Here is a tiny trained network, its code and every weight. The questions are about switching its units off for an input and a class, where a switched-off unit gives its printed mean instead of its output.

import numpy as np


def w(rows, s, z=0):
    codes = np.array(rows[::2]) - 128.0
    scale = np.full(codes.shape[1], s)
    scale[-1] = z or s
    return codes * scale


def f(y):
    return y / 2 * (1 + np.tanh(0.7978845608 * (y + 0.044715 * y**3)))


def log_softmax(a):
    a = a - a.max(-1, keepdims=True)
    return a - np.log(np.exp(a).sum(-1, keepdims=True))


def net(x, mask):
    res = np.array(x, float).reshape(1, 2) / 4 @ E
    y = f(res @ A[0][:, :-1].T + A[0][:, -1])
    res = res + np.where(mask, y, B[0][:, -1]) @ B[0][:, :-1]
    return log_softmax(res[-1] @ U[:, :-1].T + U[:, -1])


A, B = {}, {}
E = w([
[168,119,254],'x0',
[52,218,158],'x1',
],0.0078)
A[0] = w([
[128,126,128,235],'neuron 0',
[121,130,121,206],'neuron 1',
[126,128,122,254],'neuron 2',
[111,141,122,128],'neuron 3',
[129,129,129,81],'neuron 4',
[130,126,109,145],'neuron 5',
[189,86,173,215],'neuron 6',
[128,127,125,221],'neuron 7',
[131,130,133,93],'neuron 8',
[121,129,119,222],'neuron 9',
[119,133,120,182],'neuron 10',
[130,129,130,137],'neuron 11',
[135,123,93,131],'neuron 12',
[129,126,127,231],'neuron 13',
[131,127,131,112],'neuron 14',
[131,128,129,65],'neuron 15',
[128,125,124,201],'neuron 16',
[138,124,134,120],'neuron 17',
[156,115,147,199],'neuron 18',
[126,128,124,221],'neuron 19',
[147,121,139,155],'neuron 20',
[127,129,128,51],'neuron 21',
[161,113,150,231],'neuron 22',
[126,125,114,239],'neuron 23',
[66,193,220,50],'neuron 24',
[133,126,134,112],'neuron 25',
[132,130,137,112],'neuron 26',
[126,127,128,84],'neuron 27',
[131,127,132,154],'neuron 28',
[131,132,141,103],'neuron 29',
[119,133,125,132],'neuron 30',
[145,119,140,234],'neuron 31',
[125,127,125,245],'neuron 32',
[164,109,152,196],'neuron 33',
[131,126,131,171],'neuron 34',
[23,189,93,102],'neuron 35',
[125,129,124,208],'neuron 36',
[119,130,121,178],'neuron 37',
[125,128,127,163],'neuron 38',
[149,133,251,38],'neuron 39',
[138,123,135,148],'neuron 40',
[129,128,128,52],'neuron 41',
[130,129,128,62],'neuron 42',
[120,131,120,201],'neuron 43',
],0.019,0.003)
B[0] = w([
[124,125,107,149],'neuron 0',
[113,125,108,143],'neuron 1',
[115,122,95,153],'neuron 2',
[114,141,129,136],'neuron 3',
[131,129,137,122],'neuron 4',
[121,112,107,135],'neuron 5',
[210,186,143,231],'neuron 6',
[121,124,104,145],'neuron 7',
[136,129,138,124],'neuron 8',
[110,122,100,146],'neuron 9',
[110,127,113,139],'neuron 10',
[130,128,126,130],'neuron 11',
[115,99,97,146],'neuron 12',
[123,125,105,148],'neuron 13',
[134,130,134,127],'neuron 14',
[132,129,138,120],'neuron 15',
[122,123,105,141],'neuron 16',
[140,132,130,131],'neuron 17',
[160,141,106,168],'neuron 18',
[119,124,107,145],'neuron 19',
[148,136,120,145],'neuron 20',
[131,130,142,118],'neuron 21',
[165,143,94,181],'neuron 22',
[110,115,80,151],'neuron 23',
[174,2,123,234],'neuron 24',
[137,130,132,128],'neuron 25',
[139,127,134,129],'neuron 26',
[130,129,135,122],'neuron 27',
[132,128,121,134],'neuron 28',
[143,124,136,130],'neuron 29',
[120,133,128,130],'neuron 30',
[142,131,93,161],'neuron 31',
[118,123,102,151],'neuron 32',
[175,150,114,180],'neuron 33',
[130,128,117,136],'neuron 34',
[63,219,173,232],'neuron 35',
[119,125,114,142],'neuron 36',
[112,126,113,138],'neuron 37',
[124,127,121,134],'neuron 38',
[151,223,44,255],'neuron 39',
[139,131,121,136],'neuron 40',
[132,130,142,118],'neuron 41',
[131,129,141,119],'neuron 42',
[110,125,108,142],'neuron 43',
],0.063,0.0097)
U = w([
[183,96,115,150],'0',
[164,117,221,28],'1',
[156,118,203,3],'2',
[94,102,212,98],'3',
[110,228,115,176],'4',
[94,2,120,193],'5',
[159,118,213,28],'6',
],0.0072,0.0015)

Each question gives the input, the list of numbers given to net, and the class t.
The units are the neurons (one row each of A and B). Each row of codes is followed by its name. A weight is (code - 128) times the scale printed after its matrix; where a second scale follows, it is the last column's (A, B and U).
mask holds one flag per neuron, in row order. A switched-off neuron (its flag False) gives its mean, the last column of its row in B, instead of its output. The means were averaged over made-up inputs and are rounded, as every weight is.
A unit's drop is (log p(t) with every unit on - log p(t) with that unit switched off) / (log p(t) with every unit on - log p(t) with every unit switched off).
The circuit of an input: a set's keep is (log p(t) with only the set's units on - log p(t) with every unit switched off) / (log p(t) with every unit on - log p(t) with every unit switched off). Starting from the 12 units with the biggest drops (on a tie, the unit counted first), units are removed one at a time, each time the one whose removal leaves the highest keep (on an exact tie, the one counted first), for as long as the keep stays at least 0.8.
circuit, biggest first: the units of the circuit, biggest drop first
k most important neurons: the k neurons with the biggest drops, biggest first
drop of u: that unit's drop, to one decimal
input [4,5], class 0: circuit, biggest first => [neuron 24]
input [-2,8], class 3: circuit, biggest first => [neuron 35; neuron 24; neuron 39]
input [2,5], class 5: circuit, biggest first => [neuron 24; neuron 6]
input [-5,-8], class 0: 3 most important neurons => [neuron 35; neuron 24; neuron 39]
input [6,8], class 0: circuit, biggest first => [neuron 24; neuron 39]
input [0,4], class 5: 3 most important neurons => [neuron 39; neuron 6; neuron 24]
input [7,2], class 0: 2 most important neurons => [neuron 24; neuron 35]
input [-1,6], class 3: 3 most important neurons => [neuron 35; neuron 39; neuron 24]
input [-8,-4], class 5: 2 most important neurons => [neuron 39; neuron 6]
input [-2,6], class 3: drop of neuron 39 => 0.5
input [3,6], class 5: drop of neuron 24 => 1.3
input [5,7], class 0: drop of neuron 24 => 3.2
input [4,8], class 5: drop of neuron 1 => 0.0
